Here is a tiny trained network, its code and every weight. The questions are about switching its units off for an input and a target symbol, where a switched-off unit gives its printed mean instead of its output.

import numpy as np


def w(rows, s, z=0):
    codes = np.array(rows[::2]) - 128.0
    scale = np.full(codes.shape[1], s)
    scale[-1] = z or s
    return codes * scale


def norm(h):
    return h / np.sqrt((h * h).mean(-1, keepdims=True) + 1e-5)


def f(y):
    return y / 2 * (1 + np.tanh(0.7978845608 * (y + 0.044715 * y**3)))


def softmax(a):
    e = np.exp(a - a.max(-1, keepdims=True))
    return e / e.sum(-1, keepdims=True)


def log_softmax(a):
    a = a - a.max(-1, keepdims=True)
    return a - np.log(np.exp(a).sum(-1, keepdims=True))


def net(x, mask):
    ids = ['Γζηπτφω'.index(c) for c in x.split()]
    T = len(ids)
    res = E[ids] + P[:T]
    u = 0
    for l in range(2):
        r = norm(res)
        for j in range(2):
            rows = slice(2 * j, 2 * j + 2)
            q, k, v = (r @ M[l][rows].T for M in (Q, K, V))
            z = softmax(np.where(np.tri(T) > 0, q @ k.T / 2**0.5, -1e9)) @ v
            o = O[l][rows]
            res = res + np.where(mask[u + j], z, o[:, -1]) @ o[:, :-1]
        u += 2
        y = f(norm(res) @ A[l][:, :-1].T + A[l][:, -1])
        res = res + np.where(mask[u : u + 8], y, B[l][:, -1]) @ B[l][:, :-1]
        u += 8
    return log_softmax(norm(res)[-1] @ U[:, :-1].T + U[:, -1])


Q, K, V, O, A, B = {}, {}, {}, {}, {}, {}
E = w([
[250,120,147,148],'Γ',
[93,111,86,30],'ζ',
[167,96,71,230],'η',
[43,138,130,165],'π',
[50,112,222,154],'τ',
[79,215,161,145],'φ',
[120,160,168,224],'ω',
],0.018)
P = w([
[183,214,113,2],'0',
[150,123,79,125],'1',
[166,144,106,138],'2',
[112,123,64,99],'3',
[170,175,155,171],'4',
[136,140,110,168],'5',
[149,184,150,193],'6',
[112,133,101,182],'7',
[152,160,143,187],'8',
[167,158,156,210],'9',
[45,129,62,85],'10',
[142,149,120,176],'11',
[159,164,154,196],'12',
[80,122,84,135],'13',
],0.0051)
Q[0] = w([
[159,148,172,220],'0.h1',
[53,104,6,249],'0.h1',
[92,179,69,66],'0.h2',
[102,124,254,139],'0.h2',
],0.0063)
K[0] = w([
[74,109,251,106],'0.h1',
[106,76,155,150],'0.h1',
[161,90,153,124],'0.h2',
[196,174,177,60],'0.h2',
],0.012)
V[0] = w([
[161,24,170,115],'0.h1',
[209,87,35,211],'0.h1',
[87,55,123,157],'0.h2',
[103,65,254,109],'0.h2',
],0.0073)
O[0] = w([
[59,137,128,198,85],'0.h1',
[201,213,254,111,6],'0.h1',
[206,65,78,220,156],'0.h2',
[28,10,253,56,25],'0.h2',
],0.0074,0.0026)
A[0] = w([
[61,186,220,91,82],'0.n1',
[235,77,115,151,141],'0.n2',
[169,188,180,160,150],'0.n3',
[196,147,245,125,225],'0.n4',
[153,2,156,27,254],'0.n5',
[157,112,191,181,212],'0.n6',
[221,216,72,89,139],'0.n7',
[252,79,85,122,119],'0.n8',
],0.0071,0.0018)
B[0] = w([
[119,32,173,80,204],'0.n1',
[62,70,33,202,247],'0.n2',
[167,96,92,74,193],'0.n3',
[47,12,37,98,181],'0.n4',
[208,42,2,184,130],'0.n5',
[27,140,46,24,204],'0.n6',
[117,34,69,225,244],'0.n7',
[113,57,253,34,253],'0.n8',
],0.0051,0.0028)
Q[1] = w([
[125,71,104,70],'1.h1',
[52,128,231,155],'1.h1',
[112,51,165,60],'1.h2',
[88,254,183,77],'1.h2',
],0.0092)
K[1] = w([
[117,92,199,148],'1.h1',
[161,111,61,138],'1.h1',
[246,156,153,184],'1.h2',
[112,78,243,160],'1.h2',
],0.011)
V[1] = w([
[106,124,181,86],'1.h1',
[1,166,26,177],'1.h1',
[149,25,75,150],'1.h2',
[212,223,118,199],'1.h2',
],0.0087)
O[1] = w([
[254,75,144,152,67],'1.h1',
[139,161,145,100,253],'1.h1',
[72,88,183,214,195],'1.h2',
[91,73,60,134,150],'1.h2',
],0.01,0.006)
A[1] = w([
[114,119,161,123,84],'1.n1',
[23,34,161,94,252],'1.n2',
[2,189,156,218,12],'1.n3',
[231,85,43,125,159],'1.n4',
[113,81,67,90,98],'1.n5',
[122,100,78,89,190],'1.n6',
[230,171,94,122,141],'1.n7',
[142,207,131,72,133],'1.n8',
],0.0093,0.0025)
B[1] = w([
[94,129,135,158,122],'1.n1',
[91,186,135,24,231],'1.n2',
[140,194,136,91,253],'1.n3',
[153,143,106,97,225],'1.n4',
[84,164,176,134,156],'1.n5',
[157,235,74,122,159],'1.n6',
[119,124,254,45,145],'1.n7',
[186,74,157,123,141],'1.n8',
],0.0087,0.0061)
U = w([
[147,65,144,124,103],'Γ',
[211,145,140,79,123],'ζ',
[73,146,29,171,181],'η',
[139,164,162,153,4],'π',
[45,56,210,154,254],'τ',
[197,152,255,174,193],'φ',
[141,188,175,183,29],'ω',
],0.0081,0.0029)

Each question gives the input, a string of symbols that net reads in full, and the target symbol t.
The units are the heads (2 rows each of Q, K, V and O) and the neurons (one row each of A and B). Each row of codes is followed by its name. A weight is (code - 128) times the scale printed after its matrix; where a second scale follows, it is the last column's (O, A, B and U).
mask holds one flag per unit, layer by layer, with each layer's heads first. A switched-off unit (its flag False) gives its mean, the last column of its rows in O or B, instead of its output. The means were averaged over made-up inputs and are rounded, as every weight is.
A unit's drop is (log p(t) with every unit on - log p(t) with that unit switched off) / (log p(t) with every unit on - log p(t) with every unit switched off).
top k neurons: the k neurons with the biggest drops, biggest first
top k neurons in layer l: the k neurons of layer l with the biggest drops, biggest first
which heads matter: for each layer, one digit per head in row order, 1 if its drop is at least 0.15 and else 0, layers parted by /
drop when u is switched off: that unit's drop, to one decimal
input ω η φ ω, target φ: which heads matter => 11 / 01
input φ η ω ω η ζ η, target ζ: which heads matter => 11 / 01
input η φ η η φ ζ ω, target η: which heads matter => 11 / 01
input η η η Γ, target η: top 3 neurons => 0.n4; 0.n7; 0.n2
input ω φ π, target φ: which heads matter => 11 / 11
input ζ τ η ζ φ ζ, target φ: which heads matter => 10 / 11
input τ τ η, target τ: which heads matter => 01 / 01
input ω η ω η ζ φ, target φ: top 2 neurons => 0.n4; 0.n1
input η φ η η τ η ζ, target ζ: which heads matter => 11 / 11
input η ζ ω Γ ζ ω Γ τ φ, target φ: which heads matter => 00 / 01
input τ ω φ η η ω η η π η Γ, target Γ: which heads matter => 01 / 11
input η φ φ η ω τ η ζ, target ζ: which heads matter => 11 / 10
input τ τ π η τ Γ Γ Γ η Γ Γ τ η Γ, target τ: top neuron in layer 0 => 0.n8
input φ η φ η π η η η ω η ω η, target ζ: top neuron in layer 1 => 1.n7
input ω Γ ζ η, target φ: top 2 neurons => 0.n4; 1.n7
input φ η η φ φ, target ζ: drop when 0.h2 is switched off => 0.3
input η φ π Γ, target η: drop when 0.n8 is switched off => 0.0
input τ τ Γ, target τ: drop when 1.h2 is switched off => 0.3
input φ η φ φ φ, target ζ: drop when 0.h1 is switched off => 0.1
input Γ φ ω τ η τ ω Γ η η η ζ η Γ, target Γ: top neuron in layer 1 => 1.n3
